In the rows, 128 means zero.
Here are made-up things, facts about them, and rows of numbers that follow some of those facts. Name the thing behind each unnamed row.

There are 4 kinds of fact about the things: sagram, gaginal, traror, vegral.
<992> {sagram=a, gaginal=<463>, vegral=<53>,<1045>}
<788> {sagram=a, gaginal=<1411>, vegral=<131>}
<226> {sagram=b, gaginal=<63>, vegral=<639>}
<262> {sagram=b, gaginal=<63>}
<1230> {vegral=<262>,<639>,<1235>}
<466> {sagram=a, gaginal=<101>, traror=<1356>,<199>,<226>,<239>}
<49> {sagram=a, gaginal=<447>, traror=<1150>,<1045>}
<177> {sagram=b, gaginal=<1338>, vegral=<1049>,<636>}
<469> {sagram=b, gaginal=<63>}
<704> {sagram=a, gaginal=<1374>, vegral=<636>,<436>}
<1077> {sagram=c, gaginal=<959>}
<1115> {sagram=c, gaginal=<731>}
<1191> {sagram=a, gaginal=<731>, vegral=<959>,<601>}
<71> {sagram=a, gaginal=<1060>, vegral=<198>,<1235>}
<772> {sagram=a, gaginal=<1517>, traror=<1375>,<1077>}
<1073> {sagram=c, gaginal=<287>, traror=<1534>,<1580>,<101>,<1150>}
<384> {sagram=a, gaginal=<17>}
<239> {sagram=a, gaginal=<731>}
<1210> {sagram=a, gaginal=<1034>}
<555> {sagram=a, gaginal=<823>}
<1295> {sagram=c, gaginal=<585>, traror=<52>,<1059>, vegral=<1166>,<481>,<1221>,<1478>}
<1352> {sagram=a, gaginal=<521>}
<1235> {sagram=b, gaginal=<26>}
<1045> {sagram=b, gaginal=<1202>}
<521> {traror=<316>,<788>,<53>,<529>, vegral=<723>}
<793> {sagram=b, gaginal=<1517>, traror=<639>,<1113>}
<1465> {sagram=b, gaginal=<63>, traror=<1555>,<1192>,<377>,<1501>,<198>}
<820> {sagram=a, gaginal=<959>, traror=<697>,<413>, vegral=<660>,<529>}
<870> {sagram=b, gaginal=<585>, traror=<836>,<1501>, vegral=<76>}
<1202> {vegral=<1283>,<636>,<1470>,<1073>}
<852> {sagram=a, gaginal=<447>}
<318> {sagram=c, gaginal=<447>}
<90> {sagram=a, gaginal=<101>}
<1062> {sagram=a, gaginal=<407>, traror=<1393>,<1580>,<1529>,<1210>}
<1393> {sagram=a, gaginal=<1338>}
<1373> {sagram=b, gaginal=<600>}
<529> {sagram=c, gaginal=<600>}
<86> {sagram=a, gaginal=<1202>, vegral=<1534>,<910>,<1517>}
<1343> {traror=<1034>,<63>,<704>, vegral=<407>}
<698> {sagram=a, gaginal=<1034>, traror=<1192>,<743>}
<1411> {vegral=<1352>}
<1529> {sagram=a, gaginal=<1202>}
<754> {sagram=a, gaginal=<1517>}
<671> {sagram=a, gaginal=<585>}
<1356> {sagram=a, gaginal=<101>}
<560> {sagram=c, gaginal=<287>, traror=<697>}
<1381> {sagram=a, gaginal=<1374>, vegral=<199>,<101>,<384>}
<968> {sagram=b, gaginal=<823>}
<1199> {sagram=a, gaginal=<1411>}
<53> {sagram=c, gaginal=<1517>}
<1534> {sagram=a, gaginal=<377>}
<1297> {sagram=a, gaginal=<1343>, vegral=<1517>}
<660> {sagram=a, gaginal=<463>}
<636> {sagram=a, gaginal=<1166>, traror=<1381>}
<464> {sagram=a, gaginal=<527>}
<1580> {sagram=a, gaginal=<17>, vegral=<793>,<1373>}
<1555> {sagram=c, gaginal=<1585>}
<302> {sagram=b, gaginal=<527>}
<228> {sagram=b, gaginal=<1202>, vegral=<1365>}
<854> {sagram=a, gaginal=<521>}
<198> {sagram=a, gaginal=<1034>}
<600> {vegral=<754>,<1221>}
<182> {sagram=b, gaginal=<63>}
<697> {sagram=c, gaginal=<447>}
<731> {traror=<704>}
<601> {sagram=a, gaginal=<1374>}
<1470> {sagram=a, gaginal=<1338>}
<1283> {sagram=a, gaginal=<1585>}
<386> {sagram=a, gaginal=<1517>}
<936> {sagram=a, gaginal=<63>, vegral=<302>,<1221>}
<52> {sagram=c, gaginal=<287>}
<1567> {sagram=a, gaginal=<1585>}
<413> {sagram=a, gaginal=<17>}
<131> {sagram=a, gaginal=<63>}
<1150> {sagram=c, gaginal=<527>, vegral=<53>}
<99> {sagram=a, gaginal=<527>}
<515> {sagram=b, gaginal=<17>}
<1572> {sagram=a, gaginal=<1478>}
<1255> {sagram=b, gaginal=<26>, vegral=<823>,<1235>}
<287> {traror=<1501>}
<1585> {traror=<198>,<1077>}
<1139> {sagram=b, gaginal=<287>}
<950> {sagram=a, gaginal=<1338>}
<481> {sagram=b, gaginal=<463>}
<836> {sagram=b, gaginal=<639>, vegral=<731>,<198>}
<383> {sagram=c, gaginal=<447>, traror=<68>,<198>,<1255>}
<415> {sagram=a, gaginal=<407>, traror=<936>}
<512> {sagram=a, gaginal=<1034>}
<1332> {sagram=a, gaginal=<1166>}
<1248> {sagram=a, gaginal=<1230>, traror=<1230>,<529>, vegral=<1393>,<466>,<464>}
<360> {sagram=b, gaginal=<101>, vegral=<210>}
<316> {sagram=a, gaginal=<1230>}
<506> {sagram=a, gaginal=<527>, vegral=<754>,<950>,<767>}
<767> {sagram=a, gaginal=<1411>, traror=<228>,<1437>}
<1375> {sagram=b, gaginal=<287>, vegral=<1300>}
<1400> {sagram=b, gaginal=<527>, traror=<506>, vegral=<793>,<1221>}
<145> {sagram=a, gaginal=<1338>}
<568> {sagram=c, gaginal=<1338>, vegral=<469>,<910>,<1300>}
<436> {sagram=a, gaginal=<407>}
<810> {sagram=b, gaginal=<527>}
<1437> {sagram=b, gaginal=<26>, vegral=<968>,<555>,<52>,<671>}
<68> {sagram=c, gaginal=<1202>}
<1059> {sagram=a, gaginal=<1034>}
<723> {sagram=a, gaginal=<447>}
<119> {sagram=a, gaginal=<1478>, vegral=<1034>,<76>}
<76> {sagram=a, gaginal=<101>}
<910> {sagram=a, gaginal=<1374>}
<143> {sagram=b, gaginal=<1411>, vegral=<239>,<53>}
<463> {vegral=<90>,<1478>}
<620> {sagram=b, gaginal=<1374>}
<1365> {sagram=a, gaginal=<447>, traror=<1580>,<17>}
<542> {sagram=b, gaginal=<1411>}
<1192> {sagram=c, gaginal=<17>}
<1374> {traror=<316>,<63>,<1555>}
<1300> {sagram=b, gaginal=<1230>}
<885> {sagram=b, gaginal=<731>, traror=<788>,<52>,<1470>, vegral=<527>}
<171> {sagram=b, gaginal=<377>}
<1221> {sagram=a, gaginal=<1034>}
<1049> {sagram=a, gaginal=<928>, traror=<1375>,<262>,<1230>,<68>,<743>}
<63> {vegral=<1470>}
<1113> {sagram=b, gaginal=<521>, vegral=<436>,<76>}
<199> {sagram=c, gaginal=<287>}
<129> {sagram=a, gaginal=<407>}
<980> {sagram=b, gaginal=<1202>}
<1501> {sagram=b, gaginal=<1374>}
<210> {sagram=a, gaginal=<1338>, traror=<1210>}
<1071> {sagram=a, gaginal=<1517>, traror=<854>,<555>, vegral=<239>}
<743> {sagram=b, gaginal=<731>}
<211> {sagram=b, gaginal=<1374>, vegral=<26>}
<1350> {sagram=a, gaginal=<407>, traror=<1059>, vegral=<601>,<743>}
<1022> {sagram=a, gaginal=<521>, traror=<585>,<86>,<1113>}

Named rows:
<772>: [107 130 143 128 150 124 125  90 163 133 141 130 154 132 129 171 110 129
 132 131 136 148  78  62 102 148 141 149 162  94  95 125  59 162 122 100]
<1375>: [114 148 106 142 129 141 100 147 121 111 116 121 112 119 156  92 161 116
 125 121 126 128 151 148 147 136 142 115 111 113 129 135 153 127 122 121]
<415>: [109 133 149 121 144 114 146 101 163 130 149 131 142 133 119 165 104 121
 132 138 128 154  74  67 101 146 138 147 159  96  99 128  73 160 126  99]
<1555>: [130 102 119 138 130 154 120 123 130 145 124 134 154 141 138 141 134 136
 120 111 145 119 140 145 129 113 129 136 132 150 136 133 132 103 134 165]
<521>: [126 173 143 118  97 112 142 154 161 119 126 107 141  94 157 161 118  92
  90 133 128 170  92  75 110 231 141 124 153  85 123 162  86 193 136 114]
<1297>: [132 140 126 114 133 117 101 151 101 112 119 110 107 137 160  98 141 138
 125 134 128 124 135 126 139 134 121  93 111 118 140 135 149 116 125 120]
<767>: [106 134 147 119 144 115 146  98 162 131 147 129 143 132 121 164 102 121
 132 138 128 156  74  67 104 144 136 145 156  94 105 128  71 162 123  97]
<1381>: [127 141 118 108 138 130  99 126 100 117 123 116 106 138 154  79 141 131
 142 148 158 164 131 120 146 117 103 110 118 118 122 120 157  97 132 107]
<384>: [139 117 136 124 128 116 127 119 112 130 127 131 121 138 114 130 121 146
 138 128 131 106 132 135 130 101 115 121 125 137 134 118 137 104 130 131]
<469>: [ 85 118 103 192 162 124 144 159 130 119 122 131 102 160 114 149 107 143
 135  81  51  47 126 191 116 102 173 151  98 123 150 142 122 123  98 133]
<1199>: [139 117 135 125 129 118 126 119 113 130 127 133 122 138 112 130 120 144
 140 129 132 107 131 134 130 102 115 122 126 140 135 118 136 103 131 130]
<1192>: [129 100 117 137 133 156 112 122 132 147 123 133 156 141 141 138 139 141
 122 111 145 118 143 144 128 112 131 136 133 151 135 131 128 106 131 165]
<302>: [112 130 118 149 123 160 141  99 123 130 113 131 124 133 113 126 153 107
 146 142 121 133 147 155 150  78 133 140 128 139 129 109 151 117 125 127]
<463>: [155 142 125 108  90 127 128 163 108 126 112 106 135  96 150 108 141 124
 104 127 120 123 163 136 144 170 123  93 110 139 166 149 141 156 131 146]
<413>: [138 115 138 120 131 115 134 123 114 129 132 133 118 139 111 127 117 140
 138 132 128 113 129 133 130 101 115 123 125 140 133 116 139 107 129 129]
<1365>: [114 136 188  93 169 135 149  90 167 139 167 131 125 153 119 178 151 105
 121 218  93 202  76  55 108  86 170 132 143 126  67 101 107 197 112  85]
<1139>: [124 122 115 148 121 140 136 119 132 127 126 145 122 120 107 121 140 118
 139 120 125 113 147 159 137 106 135 142 125 136 123 117 147 117 128 134]

Rows to name:
No name comes twice in this set of rows, the named rows included.
[104 102 143  99 166 136 173 128 194 150 191 143 142 137 123 138 101 114
 113 147 110 201  79  75  90 131 168 160 134 124  92 136  94 192 113 121]	<1073>
[ 80 142 121 141 127 144 173  89 175 130 141 128 150 112 116 148 114  85
 136 131 113 171  93  84 119 141 152 161 155  88 114 130  78 184 120  99]	<793>
[122 165 136 161  87  98 154 124 102 112  88 119 100 158 103 177 101 103
 138 128 149 116  96 148 129 138  83 135 158 108 144 135 154  49 165 126]	<1059>
[100 156 143 104 150 109 133 135 157 117 150 109 125 132 153 132 114 112
 120 151 116 181  72  60 109 176 141 123 138  79 107 146  89 178 119  86]	<820>
[131 162 143 109 109 113 143 155 163 123 139 111 145  91 155 149 122 102
  91 137 122 170  99  69 109 221 147 122 144  93 120 159  85 208 128 114]	<1343>
[ 98 163 140 117 144 110 122 128 152 114 135 107 130 133 160 144 116 110
 121 142 125 175  73  61 111 182 138 124 149  71 108 149  82 165 124  89]	<1248>
[ 91 162 143 109 172 111 109 121 175 111 152  97 131 141 152 135 119 127
 125 163 119 167  83  83 142 203 120 129 146  99  92 162  84 163 116  75]	<1071>
[142 135 151 116  98 112 168 125 178 134 150 137 148  93 121 180 108 106
 100 127 130 152  96  72  97 190 153 146 160 109 108 143  77 195 132 124]	<731>
[111 146 184 111 159 137 139  85 158 133 147 125 132 155 121 194 153 101
 124 207 106 193  76  58 110  95 161 136 154 122  72 105 101 178 120  90]	<49>
[ 76 191 122 158 116 122 144 136 166 103 117 114 121 124 149 151 124  65
 117 133 127 182  74  94 120 203 141 147 160  56 103 155 105 151 138  91]	<885>
[116 110 159  84 168 110 172 115 177 139 195 141 126 127 106 127  95 129
 130 158  99 180  77  60  95 122 157 144 130 114  90 121  86 203 106  89]	<1062>
[145 106 125 135 132 130  84 103 113 123 117 138 129 135 155 142 147 159
 133 104 157  83 143 111 122  98 143 120 134 123 120 117 115 107 121 133]	<198>
[124 120 130  74 152 122 145 149 110 127 156 106 105 131 141  59 124 139
 135 159  91 159 135 116 142  99 129  89  84 136 155 129 150 166 103 109]	<1580>
[141 100 142  96 150 115 149 128 125 137 162 140 111 134 102 104 114 149
 139 145 110 129 131 128 124  85 130 121 107 152 126 112 143 134 117 120]	<1210>

Now the same things, written a new way:
Known rows:
<360>: [128 170 127 131 102 133 111 133  86 131 100 131 156 144 190 142 129 159
 104 150 142 119 123 135 144 118]
<992>: [118 162 112 132  98 121 119 123  80 134 102 129 172 136 181 139 144 184
 101 138 145 143 153 144 123 119]
<870>: [129 174 101 142  91  99 121 112 102 130 139 146 155 135 161 106 136 141
 117 160 120  99  98 136 143 105]
<1580>: [ 77 199 154 117 113 139  78 133  20 131 124 148 126 174 178 158 144 197
  74 149 137 115 137 134 129 118]
<463>: [124 196 107 154 127 123 127 130  83 127 103 127 135 136 183 156 119 178
 109 140 126 147 125 112 157 131]
<620>: [152 166 123 128  90 134 103 120  64 151 107 116 154 147 183 143 131 164
 104 145 142 122 121 151 169 141]
<90>: [140 162 118 136  95 117 116 132  63 143 109 131 150 140 182 155 118 171
  92 141 152 118 125 147 137 140]
<53>: [157 176 104 145  61 116 110 123  59 151 115 138 151 125 195 125 162 168
 113 140 143 140 175 127 115 130]
<262>: [154 195 119 138  73 116 114 157  50 147 133 149 135 116 189 130 129 124
  97 161 134 107 143 114 114 122]
<198>: [144 213 124 123  60 109 109 146  41 164 141 160 148 118 196 130 124 151
  99 164 128 108 155 113 124 155]
<950>: [139 159 120 133  91 110 116 131  50 140  99 111 155 131 174 154 118 170
  90 147 147 115 120 135 134 138]
<767>: [139 146  98 136 103 117 126 125  76 134 115 119 156 134 176 159 111 166
 102 138 147 117 110 163 139 135]
<980>: [151 163 120 137  97 129 110 136  68 143 105 127 144 144 183 149 127 153
  95 143 149 119 123 146 147 128]
<239>: [144 163 128 139  89 115 113 133  63 151  87 131 156 142 185 148 134 185
  86 135 163 138 155 140 132 139]
<1529>: [111 183 127 118 114 131  86 130  17 142 125 142 123 164 169 158 135 184
  71 142 142 110 132 153 130 126]
<1022>: [144 139  95 138 107 115 131 123  84 134 107 116 161 133 178 160 108 166
 101 134 151 118 107 165 140 137]
<1060>: [151 190  97 155 126 118 125 131  65 140 104 125 125 136 175 159 115 172
 100 136 132 146 126 122 160 139]

Name these rows:
No name comes twice in this set of rows, the named rows included.
[121 154 109 155  84 126 122 121  97 110 124 117 156 131 202 159 125 162
 137 143 138 117 103 136 135 129]	<1295>
[158 194 114 160 121 117 124 134  68 145  84 128 125 140 183 158 116 180
  93 133 145 151 136 112 162 145]	<585>
[141 152 104 135 102 116 122 126  71 138 111 124 154 136 178 156 114 167
  99 140 148 117 116 158 137 138]	<415>
[119 180 116 109 110 135 124 136  83 138  96 135 168 137 201 152 105 175
  96 149 133 108 127 134 132 136]	<71>
[134 178 141 129 105 133 117 156  84 132  72 135 149 140 203 149 119 156
  85 150 152 113 135 112 124 113]	<226>
[112 160 104 115 117 128 101 122  23 128 124 110 137 144 155 158 127 174
  81 145 128 101 110 157 128 117]	<210>
[141 165 118 140  97 102 117 124  69 144 106 138 147 146 172 143 119 173
  89 142 151 111 117 144 140 137]	<436>
[128 197 138 134  70 109 118 140  74 148 111 152 163 130 198 133 125 170
 102 156 139 120 148 110 131 143]	<788>
[147 176 129 135  73 102 117 136  52 151 100 123 158 123 182 140 119 165
  92 154 144 113 135 116 133 146]	<1470>
[110 181 129 114 110 127  86 129   4 139 115 123 127 155 161 157 133 182
  68 148 136 104 129 140 128 122]	<1393>
[126 160 116 134  99 137 112 126  85 132  96 123 167 138 183 130 159 169
 105 140 143 148 158 145 130 102]	<143>
[127 198 105 148 131 119 128 127  88 131  95 132 137 141 181 146 117 179
 105 140 122 139 124 111 158 128]	<1202>
[153 175 114 116 106 142 114 142  71 148  98 128 150 139 197 150 113 151
  94 147 141 109 125 143 144 132]	<1235>
[149 195 127 140  61 103 113 141  53 160 128 153 150 124 191 134 127 156
  99 157 142 119 150 117 131 155]	<316>
[ 99 188 123 119 107 148  78 114  35 132 109 142 134 170 185 137 176 202
  90 136 135 131 167 141 118 102]	<1150>

